Here is a tiny trained network, its code and every weight. The questions are about switching its units off for an input and a target symbol, where a switched-off unit gives its printed mean instead of its output.

import numpy as np


def w(rows, s, z=0):
    codes = np.array(rows[::2]) - 128.0
    scale = np.full(codes.shape[1], s)
    scale[-1] = z or s
    return codes * scale


def f(y):
    return y / 2 * (1 + np.tanh(0.7978845608 * (y + 0.044715 * y**3)))


def softmax(a):
    e = np.exp(a - a.max(-1, keepdims=True))
    return e / e.sum(-1, keepdims=True)


def log_softmax(a):
    a = a - a.max(-1, keepdims=True)
    return a - np.log(np.exp(a).sum(-1, keepdims=True))


def net(x, mask):
    ids = ['Ξαβημφω'.index(c) for c in x.split()]
    T = len(ids)
    res = E[ids] + P[:T]
    u = 0
    for l in range(2):
        r = res
        for j in range(3):
            rows = slice(2 * j, 2 * j + 2)
            q, k, v = (r @ M[l][rows].T for M in (Q, K, V))
            z = softmax(np.where(np.tri(T) > 0, q @ k.T / 2**0.5, -1e9)) @ v
            o = O[l][rows]
            res = res + np.where(mask[u + j], z, o[:, -1]) @ o[:, :-1]
        u += 3
        y = f(res @ A[l][:, :-1].T + A[l][:, -1])
        res = res + np.where(mask[u : u + 4], y, B[l][:, -1]) @ B[l][:, :-1]
        u += 4
    return log_softmax(res[-1] @ U[:, :-1].T + U[:, -1])


Q, K, V, O, A, B = {}, {}, {}, {}, {}, {}
E = w([
[152,96,9,214,153,120,96,150],'Ξ',
[196,206,59,68,173,90,118,164],'α',
[215,82,176,124,72,182,47,107],'β',
[129,165,242,65,119,153,146,153],'η',
[197,111,110,151,136,116,253,114],'μ',
[83,141,124,150,218,165,129,64],'φ',
[61,129,131,165,142,126,165,206],'ω',
],0.016)
P = w([
[105,139,185,217,54,40,119,26],'0',
[161,91,148,112,171,192,117,166],'1',
[116,52,111,50,122,143,140,120],'2',
[110,125,103,84,90,177,128,107],'3',
[129,11,136,108,160,48,147,97],'4',
[153,177,146,191,42,119,113,59],'5',
[161,186,172,209,144,146,105,106],'6',
[98,79,72,76,34,71,163,33],'7',
[139,123,166,167,239,153,98,157],'8',
[98,2,103,57,172,118,133,148],'9',
[138,222,128,166,63,182,102,68],'10',
[103,61,96,83,114,66,159,84],'11',
[151,163,145,170,51,66,158,27],'12',
[135,161,167,174,191,190,82,155],'13',
],0.0091)
Q[0] = w([
[169,187,139,193,72,89,197,71],'L0H1',
[84,51,115,59,108,37,123,89],'L0H1',
[167,150,126,134,115,119,166,80],'L0H2',
[125,179,22,191,238,123,255,144],'L0H2',
[132,228,148,203,78,78,113,86],'L0H3',
[171,183,125,160,162,246,138,176],'L0H3',
],0.047)
K[0] = w([
[82,3,84,10,127,113,136,116],'L0H1',
[184,73,185,149,236,88,114,179],'L0H1',
[132,144,158,158,150,64,138,105],'L0H2',
[148,225,44,88,207,69,176,161],'L0H2',
[72,21,79,9,111,119,136,114],'L0H3',
[88,226,84,152,21,169,145,73],'L0H3',
],0.042)
V[0] = w([
[63,139,171,109,42,167,166,190],'L0H1',
[127,182,150,36,185,117,168,25],'L0H1',
[145,114,152,166,148,101,184,91],'L0H2',
[175,150,213,65,104,49,33,117],'L0H2',
[81,54,136,174,165,160,184,96],'L0H3',
[168,189,96,195,138,96,247,189],'L0H3',
],0.012)
O[0] = w([
[31,98,48,16,64,71,104,84,60],'L0H1',
[171,73,174,150,253,14,198,160,176],'L0H1',
[134,109,91,94,89,143,204,97,85],'L0H2',
[190,48,236,89,125,48,78,124,254],'L0H2',
[76,207,151,164,211,176,19,187,91],'L0H3',
[138,236,174,187,66,23,104,50,189],'L0H3',
],0.0062,0.0087)
A[0] = w([
[91,119,171,213,79,52,139,60,52],'L0N1',
[100,203,64,75,112,139,253,134,50],'L0N2',
[134,152,12,223,149,66,104,126,1],'L0N3',
[19,141,120,203,44,113,234,180,126],'L0N4',
],0.011,0.0043)
B[0] = w([
[76,193,107,146,89,237,166,200,248],'L0N1',
[180,177,221,197,136,156,130,124,142],'L0N2',
[144,28,167,2,141,184,157,114,176],'L0N3',
[175,31,131,139,242,37,111,173,166],'L0N4',
],0.0088,0.013)
Q[1] = w([
[94,36,2,132,163,143,145,153],'L1H1',
[171,168,94,80,70,77,51,95],'L1H1',
[32,146,96,252,128,154,143,171],'L1H2',
[100,151,119,171,158,159,124,162],'L1H2',
[111,208,102,162,131,146,77,108],'L1H3',
[142,15,72,70,182,88,160,151],'L1H3',
],0.039)
K[1] = w([
[140,108,188,163,100,255,158,67],'L1H1',
[101,77,152,145,100,91,217,195],'L1H1',
[24,75,180,199,148,190,128,118],'L1H2',
[74,113,153,128,136,182,158,98],'L1H2',
[156,101,175,119,132,81,182,130],'L1H3',
[239,170,127,117,92,104,66,58],'L1H3',
],0.04)
V[1] = w([
[76,112,123,141,109,138,153,174],'L1H1',
[152,97,131,130,158,110,76,93],'L1H1',
[100,75,211,125,123,159,123,98],'L1H2',
[136,54,255,135,93,85,81,53],'L1H2',
[146,111,158,120,110,86,92,149],'L1H3',
[120,138,122,77,163,153,108,159],'L1H3',
],0.0072)
O[1] = w([
[112,81,113,141,65,60,177,152,52],'L1H1',
[120,163,141,94,138,150,36,104,156],'L1H1',
[189,149,242,162,82,184,123,131,71],'L1H2',
[192,253,220,132,168,233,74,136,28],'L1H2',
[118,54,74,152,156,106,126,137,239],'L1H3',
[140,58,173,115,129,78,85,103,254],'L1H3',
],0.0027,0.0023)
A[1] = w([
[70,172,78,158,240,185,207,17,138],'L1N1',
[235,60,2,245,135,130,126,76,132],'L1N2',
[197,112,164,180,199,161,197,65,255],'L1N3',
[188,200,98,108,142,212,113,212,174],'L1N4',
],0.009,0.0039)
B[1] = w([
[147,105,160,43,2,80,52,138,151],'L1N1',
[106,167,162,120,190,170,168,28,163],'L1N2',
[91,199,35,132,47,120,125,221,253],'L1N3',
[105,43,153,111,164,85,138,23,208],'L1N4',
],0.0072,0.017)
U = w([
[42,111,132,152,185,135,131,174,139],'Ξ',
[49,161,243,51,164,146,197,137,2],'α',
[2,130,99,96,93,117,114,137,147],'β',
[113,127,123,131,96,132,219,132,124],'η',
[154,73,145,190,102,132,121,99,166],'μ',
[80,96,107,79,148,205,175,134,97],'φ',
[108,131,116,83,160,52,175,80,197],'ω',
],0.006,0.0042)

Each question gives the input, a string of symbols that net reads in full, and the target symbol t.
The units are the heads (2 rows each of Q, K, V and O) and the neurons (one row each of A and B). Each row of codes is followed by its name. A weight is (code - 128) times the scale printed after its matrix; where a second scale follows, it is the last column's (O, A, B and U).
mask holds one flag per unit, layer by layer, with each layer's heads first. A switched-off unit (its flag False) gives its mean, the last column of its rows in O or B, instead of its output. The means were averaged over made-up inputs and are rounded, as every weight is.
A unit's drop is (log p(t) with every unit on - log p(t) with that unit switched off) / (log p(t) with every unit on - log p(t) with every unit switched off).
The circuit of an input: a set's keep is (log p(t) with only the set's units on - log p(t) with every unit switched off) / (log p(t) with every unit on - log p(t) with every unit switched off). Starting from the 12 units with the biggest drops (on a tie, the unit counted first), units are removed one at a time, each time the one whose removal leaves the highest keep (on an exact tie, the one counted first), for as long as the keep stays at least 0.8.
circuit, biggest first: the units of the circuit, biggest drop first
top k neurons: the k neurons with the biggest drops, biggest first
top k neurons in layer l: the k neurons of layer l with the biggest drops, biggest first
heads that matter: for each layer, one digit per head in row order, 1 if its drop is at least 0.15 and else 0, layers parted by /
input ω ω η μ φ α β, target α: circuit, biggest first => [L0N1, L0H3, L1N3]
input η β η ω α ω ω α η Ξ α ω, target ω: top 3 neurons => [L0N1, L0N4, L1N3]
input ω φ η η α ω α, target ω: circuit, biggest first => [L0N1, L0H1]
input Ξ α α Ξ φ ω α φ, target Ξ: circuit, biggest first => [L0H3]
input Ξ β η α α ω α α μ α, target η: circuit, biggest first => [L0H3, L0H1, L1N3]
input ω Ξ η φ Ξ α η α α η, target ω: top 3 neurons => [L0N1, L0N3, L1N3]
input Ξ η α α α μ φ μ Ξ, target α: circuit, biggest first => [L0H3, L0N3]
input ω α α ω ω Ξ φ β α η α α η, target ω: circuit, biggest first => [L0H3, L0N1, L0H1]
input α ω φ, target η: top 2 neurons => [L0N1, L1N3]
input φ β φ φ Ξ β α μ Ξ α α, target α: circuit, biggest first => [L0H3, L0N3, L1N3]
input α α η α β, target η: circuit, biggest first => [L0H3, L0N1]
input ω Ξ α α φ ω μ α ω α η ω φ ω, target ω: circuit, biggest first => [L0H1, L0N1, L0H3]
input η β ω η φ Ξ α φ ω, target μ: circuit, biggest first => [L0H1, L1N3, L0N1]
input ω β α β φ Ξ Ξ Ξ, target φ: circuit, biggest first => [L0N3]
input η φ α ω α ω α, target β: top 2 neurons => [L1N4, L0N4]
input ω α α ω α α α, target β: top 2 neurons in layer 0 => [L0N4, L0N2]
input Ξ β α α Ξ Ξ α α α, target μ: top 2 neurons => [L1N3, L1N2]
input Ξ η β Ξ α φ, target φ: heads that matter => 001 / 000
input η Ξ ω α ω α α η, target β: top 3 neurons => [L0N4, L0N3, L1N2]
input μ β ω ω η η ω α β, target ω: top neuron in layer 1 => [L1N3]
input ω φ μ α β ω, target α: top 2 neurons => [L0N3, L1N3]
